Below are the code and all the weights of a small trained network. Each question names an input and a class and asks about switching units off, where a switched-off unit gives its printed mean instead of its output.

import numpy as np


def w(rows, s, z=0):
    codes = np.array(rows[::2]) - 128.0
    scale = np.full(codes.shape[1], s)
    scale[-1] = z or s
    return codes * scale


def f(y):
    return y / 2 * (1 + np.tanh(0.7978845608 * (y + 0.044715 * y**3)))


def log_softmax(a):
    a = a - a.max(-1, keepdims=True)
    return a - np.log(np.exp(a).sum(-1, keepdims=True))


def net(x, mask):
    res = np.array(x, float).reshape(1, 5) / 4 @ E
    y = f(res @ A[0][:, :-1].T + A[0][:, -1])
    res = res + np.where(mask, y, B[0][:, -1]) @ B[0][:, :-1]
    return log_softmax(res[-1] @ U[:, :-1].T + U[:, -1])


A, B = {}, {}
E = w([
[145,55,156,179,112,92,35,158,119,106,86,113],'x0',
[186,214,223,194,137,96,180,101,168,58,253,90],'x1',
[221,72,177,122,34,94,178,73,84,190,129,234],'x2',
[69,191,129,170,38,104,59,11,216,148,27,103],'x3',
[86,116,125,168,82,70,223,254,183,231,169,99],'x4',
],0.0087)
A[0] = w([
[190,90,180,94,68,125,171,96,92,141,103,151,130],'N1',
[200,143,90,96,173,149,87,79,120,96,105,126,76],'N2',
[65,160,139,87,59,153,105,106,159,143,61,128,87],'N3',
[124,178,96,172,80,125,110,100,175,144,104,122,100],'N4',
[147,78,170,121,43,83,166,70,101,150,148,243,110],'N5',
[77,126,73,119,159,108,141,176,143,73,92,58,119],'N6',
[157,88,108,121,192,162,134,196,71,133,162,164,45],'N7',
[144,152,115,103,179,142,109,88,72,72,79,169,23],'N8',
[74,146,137,140,153,163,85,130,146,96,183,61,162],'N9',
[100,84,75,72,134,142,105,119,124,150,107,164,122],'N10',
[146,100,143,95,152,157,162,184,127,112,131,137,53],'N11',
[57,122,106,143,105,47,192,206,165,164,96,91,33],'N12',
[95,132,82,79,124,128,103,145,112,159,76,177,147],'N13',
[154,187,175,146,154,121,170,128,173,92,160,91,147],'N14',
[148,120,112,104,143,150,87,49,122,115,125,127,1],'N15',
[91,108,109,161,76,113,195,179,144,147,115,118,53],'N16',
[190,77,101,68,198,135,167,197,94,77,132,125,79],'N17',
[107,150,58,107,175,169,95,167,155,105,101,57,121],'N18',
[132,149,119,143,85,117,100,72,176,162,113,140,76],'N19',
[116,136,139,163,67,120,150,71,136,148,85,134,89],'N20',
[95,94,84,100,141,151,128,129,88,156,83,139,165],'N21',
[135,171,119,111,103,143,85,92,123,84,107,144,57],'N22',
[92,157,123,154,185,112,113,150,123,94,131,91,93],'N23',
[135,108,101,125,136,121,99,145,136,148,108,152,104],'N24',
[42,164,89,132,87,93,109,87,165,96,108,86,68],'N25',
[168,85,164,120,66,127,170,100,110,149,112,194,120],'N26',
[152,74,125,114,184,163,131,159,93,121,182,170,94],'N27',
[164,171,245,204,128,83,156,101,148,70,194,122,184],'N28',
[105,81,60,69,114,172,93,144,120,168,94,149,180],'N29',
[118,123,105,131,149,168,127,141,157,115,119,107,76],'N30',
[166,116,113,118,166,176,97,121,102,92,144,160,77],'N31',
[120,125,145,65,127,149,102,98,112,69,116,139,73],'N32',
[120,134,114,121,163,178,119,121,149,135,142,85,161],'N33',
[84,80,90,69,129,160,105,126,92,176,99,164,154],'N34',
[166,143,212,138,128,154,124,92,148,61,169,102,146],'N35',
[113,116,113,157,57,113,146,175,149,172,166,134,41],'N36',
[149,128,117,95,146,165,107,85,93,70,115,151,8],'N37',
],0.011,0.002)
B[0] = w([
[16,30,108,86,186,192,221,133,41,73,64,91,208],'N1',
[127,70,34,84,73,97,122,215,190,88,177,173,213],'N2',
[93,219,180,185,128,114,70,128,115,201,115,184,200],'N3',
[110,201,189,193,135,170,44,142,124,168,132,221,186],'N4',
[64,19,127,81,190,213,198,114,33,56,33,119,237],'N5',
[77,28,131,79,165,160,205,101,89,59,76,77,211],'N6',
[116,203,135,220,165,225,39,129,149,192,143,201,238],'N7',
[162,99,54,111,63,91,154,200,210,62,166,190,221],'N8',
[80,74,146,69,156,186,253,65,53,88,79,74,215],'N9',
[191,124,126,69,93,126,125,94,103,225,159,52,209],'N10',
[128,205,173,179,152,127,107,158,156,134,116,157,185],'N11',
[132,87,57,109,51,10,150,237,210,54,162,194,226],'N12',
[198,101,116,106,94,103,101,58,106,208,173,73,208],'N13',
[167,130,138,120,63,107,118,90,64,153,146,109,214],'N14',
[156,146,96,102,112,75,123,209,203,68,141,168,191],'N15',
[143,114,36,91,58,44,114,205,222,80,191,183,192],'N16',
[87,211,203,251,160,217,32,133,120,164,110,188,249],'N17',
[78,48,174,47,184,198,190,80,38,80,58,99,228],'N18',
[114,200,202,238,152,181,75,146,122,138,98,174,179],'N19',
[77,204,176,238,159,183,137,140,115,133,66,179,176],'N20',
[222,122,153,84,86,91,99,57,54,131,153,53,211],'N21',
[83,168,134,154,128,118,138,231,153,96,165,135,182],'N22',
[107,71,164,106,164,158,166,114,112,86,90,85,193],'N23',
[133,121,131,142,108,137,122,123,126,159,168,94,158],'N24',
[53,213,209,217,181,152,103,129,114,122,83,192,211],'N25',
[82,38,163,82,179,161,223,146,93,99,42,76,212],'N26',
[113,232,207,230,178,158,102,174,91,163,120,233,225],'N27',
[201,106,125,48,76,83,37,4,87,249,223,67,248],'N28',
[204,77,174,98,94,133,72,38,126,173,175,82,235],'N29',
[125,78,109,142,153,123,146,113,121,102,74,77,157],'N30',
[121,151,123,171,143,120,159,191,166,86,181,199,199],'N31',
[117,122,85,110,136,45,148,208,213,77,147,154,192],'N32',
[113,115,178,90,138,128,164,103,106,98,138,162,173],'N33',
[230,131,155,76,61,104,61,70,60,188,207,54,231],'N34',
[190,132,137,74,39,79,98,82,110,182,180,30,205],'N35',
[120,112,81,83,122,55,158,221,214,84,179,184,188],'N36',
[167,101,60,128,118,45,99,203,226,65,151,195,208],'N37',
],0.0064,0.015)
U = w([
[196,124,156,47,57,102,75,36,75,213,202,41,255],'0',
[38,52,159,69,209,194,221,124,34,18,62,85,212],'1',
[74,224,216,240,172,182,70,179,112,159,127,191,11],'2',
[124,104,46,84,68,55,142,254,217,36,184,176,45],'3',
],0.0096,0.0018)

Each question gives the input, the list of numbers given to net, and the class t.
The units are the neurons (one row each of A and B). Each row of codes is followed by its name. A weight is (code - 128) times the scale printed after its matrix; where a second scale follows, it is the last column's (A, B and U).
mask holds one flag per neuron, in row order. A switched-off neuron (its flag False) gives its mean, the last column of its row in B, instead of its output. The means were averaged over made-up inputs and are rounded, as every weight is.
A unit's drop is (log p(t) with every unit on - log p(t) with that unit switched off) / (log p(t) with every unit on - log p(t) with every unit switched off).
The circuit of an input: a set's keep is (log p(t) with only the set's units on - log p(t) with every unit switched off) / (log p(t) with every unit on - log p(t) with every unit switched off). Starting from the 12 units with the biggest drops (on a tie, the unit counted first), units are removed one at a time, each time the one whose removal leaves the highest keep (on an exact tie, the one counted first), for as long as the keep stays at least 0.8.
circuit, biggest first: the units of the circuit, biggest drop first
most important unit: the unit with the biggest drop
top k neurons: the k neurons with the biggest drops, biggest first
drop of u: that unit's drop, to one decimal
input [-1,6,4,8,-3], class 2: most important unit : N20
input [-1,-6,7,-2,2], class 1: top 4 neurons : (N5 N1 N26 N28)
input [8,-5,7,-8,-2], class 2: top 2 neurons : (N7 N17)
input [-8,-6,-1,-6,-4], class 0: top 4 neurons : (N34 N21 N29 N10)
input [6,5,-3,7,8], class 3: top 4 neurons : (N12 N16 N36 N17)
input [5,7,4,8,5], class 2: top 2 neurons : (N20 N19)
input [-2,7,3,6,8], class 3: top 4 neurons : (N12 N36 N16 N34)
input [-5,-8,-8,2,-2], class 0: top 4 neurons : (N34 N29 N13 N10)
input [-2,3,-7,4,7], class 1: top 2 neurons : (N9 N6)
input [8,-6,-4,-1,6], class 0: top 2 neurons : (N29 N34)
input [-3,-7,-5,2,7], class 0: top 4 neurons : (N29 N34 N13 N21)
input [4,0,-4,-6,-6], class 2: top 2 neurons : (N17 N27)
input [-6,-3,7,0,7], class 1: top 2 neurons : (N5 N26)
input [7,3,-4,4,4], class 1: top 4 neurons : (N17 N7 N9 N27)
input [-7,6,4,-1,7], class 3: most important unit : N36
input [5,-2,-8,-6,7], class 1: top 2 neurons : (N18 N6)
input [1,5,7,3,-5], class 1: drop of N5 : 0.6
input [2,7,-1,-7,-6], class 0: drop of N19 : 0.2
input [-3,1,-7,3,-8], class 3: drop of N22 : 0.1
input [1,-5,-4,-7,-5], class 2: circuit, biggest first : (N17)
input [-6,8,-6,4,1], class 0: drop of N28 : 3.7
